Below are the code and all the weights of a small trained network. Each question names an input and a class and asks about switching units off, where a switched-off unit gives its printed mean instead of its output.

import numpy as np


def w(rows, s, z=0):
    codes = np.array(rows[::2]) - 128.0
    scale = np.full(codes.shape[1], s)
    scale[-1] = z or s
    return codes * scale


def f(y):
    return np.maximum(y, 0)


def log_softmax(a):
    a = a - a.max(-1, keepdims=True)
    return a - np.log(np.exp(a).sum(-1, keepdims=True))


def net(x, mask):
    res = np.array(x, float).reshape(1, 4) / 4 @ E
    y = f(res @ A[0][:, :-1].T + A[0][:, -1])
    res = res + np.where(mask, y, B[0][:, -1]) @ B[0][:, :-1]
    return log_softmax(res[-1] @ U[:, :-1].T + U[:, -1])


A, B = {}, {}
E = w([
[139,102,85,129,182,145,176,132,68],'x0',
[141,76,86,184,22,120,115,77,113],'x1',
[73,124,93,74,121,201,168,91,117],'x2',
[126,180,100,111,102,180,92,192,4],'x3',
],0.012)
A[0] = w([
[72,232,194,140,79,113,8,218,54,131],'N1',
[155,187,205,233,133,64,65,96,129,15],'N2',
[205,129,169,84,150,34,144,70,248,132],'N3',
[214,191,123,193,198,49,104,204,107,88],'N4',
[52,137,126,74,126,204,118,110,158,100],'N5',
[63,241,208,63,254,136,143,204,177,3],'N6',
],0.0087,0.005)
B[0] = w([
[120,102,85,12,86,171,218,92,110,238],'N1',
[39,131,161,164,158,183,96,106,109,176],'N2',
[131,81,68,85,131,230,233,160,94,246],'N3',
[43,145,163,119,147,205,112,93,101,210],'N4',
[47,132,214,104,211,146,118,94,136,181],'N5',
[68,92,19,173,31,111,83,138,59,249],'N6',
],0.011,0.013)
U = w([
[112,121,127,122,136,153,160,115,98,253],'0',
[157,115,96,72,157,171,170,146,105,94],'1',
[111,83,96,190,59,141,104,83,103,114],'2',
[59,126,184,127,186,168,117,72,99,67],'3',
[158,93,133,68,156,150,101,175,118,190],'4',
[225,254,194,177,191,30,26,204,240,2],'5',
[199,175,198,92,224,40,24,172,198,2],'6',
[143,240,231,109,203,39,36,232,206,2],'7',
],0.012,0.0081)

Each question gives the input, the list of numbers given to net, and the class t.
The units are the neurons (one row each of A and B). Each row of codes is followed by its name. A weight is (code - 128) times the scale printed after its matrix; where a second scale follows, it is the last column's (A, B and U).
mask holds one flag per neuron, in row order. A switched-off neuron (its flag False) gives its mean, the last column of its row in B, instead of its output. The means were averaged over made-up inputs and are rounded, as every weight is.
A unit's drop is (log p(t) with every unit on - log p(t) with that unit switched off) / (log p(t) with every unit on - log p(t) with every unit switched off).
The circuit of an input: a set's keep is (log p(t) with only the set's units on - log p(t) with every unit switched off) / (log p(t) with every unit on - log p(t) with every unit switched off). Starting from all 6 units, units are removed one at a time, each time the one whose removal leaves the highest keep (on an exact tie, the one counted first), for as long as the keep stays at least 0.8.
circuit, biggest first: the units of the circuit, biggest drop first
unit that matters most: the unit with the biggest drop
k most important neurons: the k neurons with the biggest drops, biggest first
drop when u is switched off: that unit's drop, to one decimal
input [-3,5,-8,-3], class 3: unit that matters most => N2
input [-3,4,-4,4], class 1: 2 most important neurons => (N6; N1)
input [3,6,2,-7], class 1: circuit, biggest first => (N6; N3)
input [-5,5,-3,4], class 0: 4 most important neurons => (N6; N1; N3; N2)
input [-4,5,-8,-7], class 3: 3 most important neurons => (N2; N6; N1)
input [3,5,-6,-1], class 3: 3 most important neurons => (N6; N2; N4)
input [-6,7,2,-8], class 1: 2 most important neurons => (N3; N6)
input [4,0,-6,-7], class 1: 3 most important neurons => (N3; N5; N6)
input [3,6,-7,1], class 3: circuit, biggest first => (N6; N2)
input [0,-6,-8,3], class 3: 3 most important neurons => (N4; N2; N3)
input [4,-5,7,5], class 3: 3 most important neurons => (N5; N3; N1)
input [3,-6,-8,7], class 3: 2 most important neurons => (N4; N3)
input [-7,5,-4,7], class 0: circuit, biggest first => (N1; N2)
input [-1,2,8,3], class 3: most important neuron => (N5)
input [2,2,-1,-6], class 1: 2 most important neurons => (N3; N6)
input [-1,0,8,5], class 3: 2 most important neurons => (N5; N3)
input [0,-4,2,2], class 2: circuit, biggest first => (N6; N3)
input [1,-8,5,1], class 2: drop when N6 is switched off => 1.1
input [-1,-5,-5,0], class 2: drop when N5 is switched off => 0.3
input [-4,-3,-7,0], class 3: circuit, biggest first => (N2)
input [-5,0,4,6], class 1: drop when N2 is switched off => 0.2
